Here is a tiny trained network, its code and every weight. The questions are about switching its units off for an input and a class, where a switched-off unit gives its printed mean instead of its output.

import numpy as np


def w(rows, s, z=0):
    codes = np.array(rows[::2]) - 128.0
    scale = np.full(codes.shape[1], s)
    scale[-1] = z or s
    return codes * scale


def norm(h):
    return h / np.sqrt((h * h).mean(-1, keepdims=True) + 1e-5)


def f(y):
    return y / 2 * (1 + np.tanh(0.7978845608 * (y + 0.044715 * y**3)))


def log_softmax(a):
    a = a - a.max(-1, keepdims=True)
    return a - np.log(np.exp(a).sum(-1, keepdims=True))


def net(x, mask):
    res = np.array(x, float).reshape(1, 8) / 4 @ E
    u = 0
    for l in range(2):
        y = f(norm(res) @ A[l][:, :-1].T + A[l][:, -1])
        res = res + np.where(mask[u : u + 16], y, B[l][:, -1]) @ B[l][:, :-1]
        u += 16
    return log_softmax(norm(res)[-1] @ U[:, :-1].T + U[:, -1])


A, B = {}, {}
E = w([
[119,115,126,112,144,137,188,127,139,160],'x0',
[99,191,53,126,87,215,102,83,147,254],'x1',
[137,118,132,148,138,123,129,112,95,147],'x2',
[116,131,116,114,127,130,137,149,148,117],'x3',
[117,128,116,121,135,126,133,140,135,124],'x4',
[191,27,129,51,130,85,94,188,152,214],'x5',
[173,162,144,247,248,121,133,150,231,165],'x6',
[129,136,146,124,107,129,125,128,144,122],'x7',
],0.0067)
A[0] = w([
[132,137,141,95,75,119,67,152,129,120,201],'0.n0',
[80,160,67,210,65,255,138,72,150,132,87],'0.n1',
[58,124,178,143,109,128,114,103,139,93,40],'0.n2',
[88,102,186,183,156,163,193,120,88,20,143],'0.n3',
[156,202,137,208,165,167,168,117,172,93,119],'0.n4',
[180,121,181,166,191,149,91,176,183,176,1],'0.n5',
[109,156,153,164,78,63,160,114,116,180,104],'0.n6',
[65,177,154,64,150,167,145,63,41,74,191],'0.n7',
[103,116,101,130,130,112,205,97,148,109,119],'0.n8',
[70,105,83,62,50,191,110,45,79,165,105],'0.n9',
[150,68,151,85,118,110,145,156,61,67,158],'0.n10',
[127,137,122,118,142,160,105,163,126,197,176],'0.n11',
[198,128,168,173,179,89,163,151,162,84,127],'0.n12',
[133,111,134,97,95,76,144,110,103,66,112],'0.n13',
[222,108,155,216,163,116,165,149,132,130,120],'0.n14',
[155,167,155,176,192,115,119,137,159,116,161],'0.n15',
],0.0081,0.0036)
B[0] = w([
[129,114,157,128,185,140,192,142,102,157,182],'0.n0',
[112,53,63,143,150,15,162,58,81,189,243],'0.n1',
[135,104,64,124,115,118,96,206,148,176,135],'0.n2',
[187,213,153,133,120,254,105,203,107,143,210],'0.n3',
[95,151,153,67,178,172,108,134,11,179,206],'0.n4',
[151,90,71,170,59,129,133,150,192,88,195],'0.n5',
[122,133,79,124,132,132,133,159,155,83,128],'0.n6',
[154,180,95,158,102,121,142,186,229,33,224],'0.n7',
[160,157,152,135,111,77,86,133,123,74,139],'0.n8',
[69,93,150,142,109,133,70,194,129,82,253],'0.n9',
[183,83,133,97,135,127,203,66,152,158,216],'0.n10',
[168,121,141,150,132,224,130,112,71,53,187],'0.n11',
[28,103,156,117,127,83,71,159,130,139,208],'0.n12',
[185,177,87,152,113,80,146,131,111,163,178],'0.n13',
[107,151,111,95,126,94,79,161,165,80,201],'0.n14',
[73,170,134,85,174,120,148,96,160,189,198],'0.n15',
],0.0073,0.0076)
A[1] = w([
[32,175,101,176,116,136,94,140,204,146,242],'1.n0',
[175,163,98,237,115,171,65,127,200,201,35],'1.n1',
[134,76,51,197,106,148,125,83,184,114,94],'1.n2',
[232,130,95,104,100,107,171,128,140,172,173],'1.n3',
[140,42,178,150,128,69,121,133,184,88,91],'1.n4',
[203,84,84,92,165,189,64,206,113,129,227],'1.n5',
[185,166,54,86,93,184,109,166,177,121,89],'1.n6',
[78,51,126,148,107,103,117,107,200,143,156],'1.n7',
[131,104,159,111,129,196,21,155,85,134,150],'1.n8',
[189,85,123,76,138,69,167,78,151,120,4],'1.n9',
[70,66,87,140,169,111,55,142,150,208,209],'1.n10',
[155,50,86,110,107,102,154,108,118,144,212],'1.n11',
[135,111,183,75,44,96,184,135,78,49,238],'1.n12',
[103,126,86,173,153,27,117,142,134,113,108],'1.n13',
[140,220,80,147,81,140,148,104,76,71,151],'1.n14',
[149,2,153,66,143,144,110,168,116,109,90],'1.n15',
],0.0089,0.0024)
B[1] = w([
[148,104,97,114,131,100,131,96,14,83,228],'1.n0',
[173,164,153,174,139,106,215,148,108,78,169],'1.n1',
[115,170,169,141,145,30,115,178,149,88,174],'1.n2',
[133,125,149,151,163,129,138,131,119,27,183],'1.n3',
[86,80,105,77,138,113,118,100,144,155,186],'1.n4',
[177,177,133,137,70,136,135,153,179,140,225],'1.n5',
[179,150,192,187,115,106,144,74,120,192,183],'1.n6',
[138,131,143,131,120,152,85,175,215,126,190],'1.n7',
[105,133,161,92,158,200,135,178,131,163,179],'1.n8',
[136,112,80,105,173,50,82,66,100,81,162],'1.n9',
[197,138,150,139,108,155,178,100,187,148,255],'1.n10',
[91,172,169,129,153,158,123,172,69,70,198],'1.n11',
[161,147,134,177,190,144,147,90,91,157,218],'1.n12',
[71,99,118,120,35,95,113,83,158,143,177],'1.n13',
[108,72,153,151,115,115,132,128,255,115,177],'1.n14',
[93,89,93,104,105,137,95,88,94,159,219],'1.n15',
],0.0083,0.0085)
U = w([
[232,181,173,193,111,136,189,168,182,85,254],'0',
[28,91,81,180,49,81,104,129,135,69,87],'1',
[68,213,172,64,212,172,82,205,100,119,100],'2',
[97,151,61,145,159,113,174,42,76,210,117],'3',
[162,58,125,70,192,93,126,72,41,59,103],'4',
[124,74,160,93,61,253,102,180,91,181,72],'5',
[117,68,136,55,117,75,57,152,245,155,103],'6',
],0.018,0.0018)

Each question gives the input, the list of numbers given to net, and the class t.
The units are the neurons (one row each of A and B). Each row of codes is followed by its name. A weight is (code - 128) times the scale printed after its matrix; where a second scale follows, it is the last column's (A, B and U).
mask holds one flag per neuron, layer by layer. A switched-off neuron (its flag False) gives its mean, the last column of its row in B, instead of its output. The means were averaged over made-up inputs and are rounded, as every weight is.
A unit's drop is (log p(t) with every unit on - log p(t) with that unit switched off) / (log p(t) with every unit on - log p(t) with every unit switched off).
The circuit of an input: a set's keep is (log p(t) with only the set's units on - log p(t) with every unit switched off) / (log p(t) with every unit on - log p(t) with every unit switched off). Starting from the 12 units with the biggest drops (on a tie, the unit counted first), units are removed one at a time, each time the one whose removal leaves the highest keep (on an exact tie, the one counted first), for as long as the keep stays at least 0.8.
circuit, biggest first: the units of the circuit, biggest drop first
top k neurons: the k neurons with the biggest drops, biggest first
k most important neurons of layer l: the k neurons of layer l with the biggest drops, biggest first
drop of u: that unit's drop, to one decimal
input [-3,1,-1,-4,5,4,-4,2], class 5: circuit, biggest first => 0.n1
input [7,0,3,-2,-5,4,0,1], class 4: top 4 neurons => 0.n9; 0.n3; 0.n4; 0.n12
input [-1,-7,4,6,-6,-3,1,-3], class 2: circuit, biggest first => 0.n12; 0.n3
input [8,0,-7,1,3,6,-5,-6], class 4: 4 most important neurons of layer 0 => 0.n3; 0.n10; 0.n12; 0.n4
input [-2,0,-6,5,-4,-2,-3,3], class 0: top 2 neurons => 0.n12; 1.n6
input [2,-1,-6,1,-7,2,8,-5], class 6: top 2 neurons => 0.n12; 0.n5
input [-8,5,2,8,-2,0,6,3], class 3: top 4 neurons => 0.n4; 0.n15; 0.n1; 0.n7
input [0,0,-5,3,-8,6,8,-2], class 6: top 4 neurons => 0.n3; 0.n12; 0.n14; 1.n4
input [2,8,-3,2,4,0,-5,7], class 1: top 4 neurons => 0.n1; 0.n4; 0.n3; 0.n7
input [-2,-1,6,-8,8,-5,1,6], class 2: top 2 neurons => 0.n4; 0.n3
input [-8,8,4,8,-8,2,1,2], class 0: top 2 neurons => 0.n4; 0.n12
input [7,7,-8,-5,-8,0,-3,-3], class 1: top 2 neurons => 0.n1; 0.n4
input [-2,5,-7,0,-4,5,1,8], class 0: top 3 neurons => 0.n4; 0.n12; 1.n1
input [3,1,-8,-6,1,-5,-1,7], class 1: top 2 neurons => 0.n1; 0.n7
input [1,8,6,2,0,-8,0,-5], class 1: 2 most important neurons of layer 0 => 0.n7; 0.n9
input [3,-8,0,4,4,-3,-8,1], class 0: most important neuron of layer 0 => 0.n3
input [-7,1,-7,-6,-8,-3,1,-8], class 3: drop of 0.n1 => 0.9
input [-6,-2,-6,-1,1,-1,7,5], class 2: drop of 0.n4 => 0.5
input [-3,-5,3,-7,-8,-1,-2,-2], class 0: drop of 0.n3 => 2.1
input [3,4,-1,5,3,-1,8,8], class 3: drop of 0.n4 => 0.7
input [6,-1,-5,0,1,4,0,7], class 4: most important neuron of layer 0 => 0.n9
